Here is a tiny trained network, its code and every weight. The questions are about switching its units off for an input and a target symbol, where a switched-off unit gives its printed mean instead of its output.

import numpy as np


def w(rows, s, z=0):
    codes = np.array(rows[::2]) - 128.0
    scale = np.full(codes.shape[1], s)
    scale[-1] = z or s
    return codes * scale


def f(y):
    return np.maximum(y, 0)


def softmax(a):
    e = np.exp(a - a.max(-1, keepdims=True))
    return e / e.sum(-1, keepdims=True)


def log_softmax(a):
    a = a - a.max(-1, keepdims=True)
    return a - np.log(np.exp(a).sum(-1, keepdims=True))


def net(x, mask):
    ids = ['ΞΣαβφω'.index(c) for c in x.split()]
    T = len(ids)
    res = E[ids] + P[:T]
    r = res
    for j in range(3):
        rows = slice(2 * j, 2 * j + 2)
        q, k, v = (r @ M[0][rows].T for M in (Q, K, V))
        z = softmax(np.where(np.tri(T) > 0, q @ k.T / 2**0.5, -1e9)) @ v
        o = O[0][rows]
        res = res + np.where(mask[j], z, o[:, -1]) @ o[:, :-1]
    y = f(res @ A[0][:, :-1].T + A[0][:, -1])
    res = res + np.where(mask[3:11], y, B[0][:, -1]) @ B[0][:, :-1]
    return log_softmax(res[-1] @ U[:, :-1].T + U[:, -1])


Q, K, V, O, A, B = {}, {}, {}, {}, {}, {}
E = w([
[175,154,143,94,122,53,128,89],'Ξ',
[254,116,137,149,141,105,136,137],'Σ',
[163,36,92,112,161,77,157,70],'α',
[185,127,92,67,109,148,145,128],'β',
[141,128,135,107,186,144,180,106],'φ',
[148,100,103,104,152,164,61,131],'ω',
],0.022)
P = w([
[86,20,98,114,155,131,87,223],'0',
[216,226,98,171,23,147,123,121],'1',
[172,188,109,162,49,131,135,75],'2',
[150,158,66,189,98,128,96,79],'3',
[175,145,78,160,84,110,117,75],'4',
[175,182,127,141,133,158,182,84],'5',
[206,95,71,126,88,82,109,69],'6',
[194,107,112,100,127,126,152,73],'7',
[233,126,133,78,143,152,184,87],'8',
[254,105,106,68,132,150,149,79],'9',
[212,88,45,123,133,76,41,51],'10',
],0.008)
Q[0] = w([
[164,152,209,127,58,83,112,153],'head 1',
[157,85,73,50,167,170,100,139],'head 1',
[72,142,126,214,62,109,164,189],'head 2',
[149,139,60,129,173,69,149,77],'head 2',
[151,138,156,158,187,152,93,90],'head 3',
[175,115,153,1,178,127,90,80],'head 3',
],0.0094)
K[0] = w([
[54,182,186,109,141,166,159,166],'head 1',
[199,104,183,86,209,71,156,89],'head 1',
[141,254,62,164,133,114,139,17],'head 2',
[105,121,176,49,157,171,186,184],'head 2',
[113,126,142,122,123,64,98,215],'head 3',
[83,73,202,40,189,104,85,209],'head 3',
],0.0085)
V[0] = w([
[68,178,125,83,56,108,93,187],'head 1',
[132,140,144,179,87,146,1,174],'head 1',
[20,72,110,82,111,81,141,118],'head 2',
[94,78,199,155,201,108,96,242],'head 2',
[141,99,94,155,33,91,24,56],'head 3',
[70,80,206,118,92,51,153,202],'head 3',
],0.0084)
O[0] = w([
[174,146,27,70,135,201,104,86,2],'head 1',
[185,79,153,122,169,221,135,168,31],'head 1',
[190,205,196,100,178,118,75,198,146],'head 2',
[71,227,136,154,201,101,117,66,168],'head 2',
[42,83,161,2,151,123,156,171,180],'head 3',
[73,116,5,137,227,104,120,162,93],'head 3',
],0.0098,0.0077)
A[0] = w([
[2,109,105,120,143,146,150,170,218],'neuron 1',
[95,136,86,92,135,85,146,75,78],'neuron 2',
[146,137,155,76,146,90,86,120,202],'neuron 3',
[158,124,165,106,131,96,62,98,46],'neuron 4',
[117,83,154,164,148,108,167,135,194],'neuron 5',
[154,118,119,140,137,56,155,110,102],'neuron 6',
[138,127,221,119,128,138,154,115,253],'neuron 7',
[120,81,163,158,49,190,118,22,142],'neuron 8',
],0.0069,0.0029)
B[0] = w([
[129,89,71,104,72,130,100,127,153],'neuron 1',
[175,138,111,94,215,66,140,171,196],'neuron 2',
[206,76,125,166,106,195,127,148,254],'neuron 3',
[121,140,172,79,187,149,120,134,202],'neuron 4',
[76,90,132,94,83,97,76,154,186],'neuron 5',
[113,194,156,136,132,155,109,172,242],'neuron 6',
[82,56,137,49,108,97,114,59,244],'neuron 7',
[38,185,142,140,169,255,100,178,168],'neuron 8',
],0.0085)
U = w([
[144,165,115,91,133,129,101,65,131],'Ξ',
[125,196,195,134,152,173,151,254,5],'Σ',
[70,186,163,161,74,117,164,161,145],'α',
[164,142,85,126,63,115,152,135,155],'β',
[156,144,151,223,120,143,159,104,144],'φ',
[146,98,191,160,51,166,102,71,167],'ω',
],0.0062,0.0029)

Each question gives the input, a string of symbols that net reads in full, and the target symbol t.
The units are the heads (2 rows each of Q, K, V and O) and the neurons (one row each of A and B). Each row of codes is followed by its name. A weight is (code - 128) times the scale printed after its matrix; where a second scale follows, it is the last column's (O, A, B and U).
mask holds one flag per unit, heads first, then neurons. A switched-off unit (its flag False) gives its mean, the last column of its rows in O or B, instead of its output. The means were averaged over made-up inputs and are rounded, as every weight is.
A unit's drop is (log p(t) with every unit on - log p(t) with that unit switched off) / (log p(t) with every unit on - log p(t) with every unit switched off).
The circuit of an input: a set's keep is (log p(t) with only the set's units on - log p(t) with every unit switched off) / (log p(t) with every unit on - log p(t) with every unit switched off). Starting from all 11 units, units are removed one at a time, each time the one whose removal leaves the highest keep (on an exact tie, the one counted first), for as long as the keep stays at least 0.8.
circuit, biggest first: the units of the circuit, biggest drop first
top k neurons: the k neurons with the biggest drops, biggest first
which heads matter: for each layer, one digit per head in row order, 1 if its drop is at least 0.15 and else 0, layers parted by /
drop when u is switched off: that unit's drop, to one decimal
input Σ Ξ φ Ξ α α φ β φ β, target α: circuit, biggest first	head 2; head 1; neuron 8; neuron 3
input Ξ Ξ Ξ φ β Ξ Ξ β φ Ξ φ, target β: which heads matter	011
input Ξ ω ω α, target α: which heads matter	100
input φ φ ω, target φ: which heads matter	001
input β Ξ β ω Ξ Ξ Σ Σ β φ, target ω: circuit, biggest first	neuron 7; head 3; neuron 2; head 2
input φ Ξ φ φ φ, target φ: circuit, biggest first	head 3
input Ξ Ξ β Ξ ω, target β: which heads matter	011
input Σ Ξ α Ξ Ξ α α Ξ φ, target α: circuit, biggest first	head 1; head 2; neuron 3
input Σ Ξ Σ α, target α: which heads matter	110
input α Ξ β φ α Ξ φ φ Ξ, target Σ: top 2 neurons	neuron 6; neuron 4
input Σ Ξ φ Ξ φ α ω, target α: top 3 neurons	neuron 8; neuron 3; neuron 7
input β ω ω Ξ φ, target ω: top 3 neurons	neuron 2; neuron 7; neuron 6
input Σ φ Ξ Ξ Ξ φ α φ φ, target α: drop when head 2 is switched off	0.4
input φ β Σ Σ φ Ξ Ξ α, target φ: circuit, biggest first	head 3
input β α Ξ ω ω Σ, target ω: drop when neuron 7 is switched off	0.2
input φ φ Ξ Ξ α φ Ξ φ, target φ: drop when head 1 is switched off	-0.1
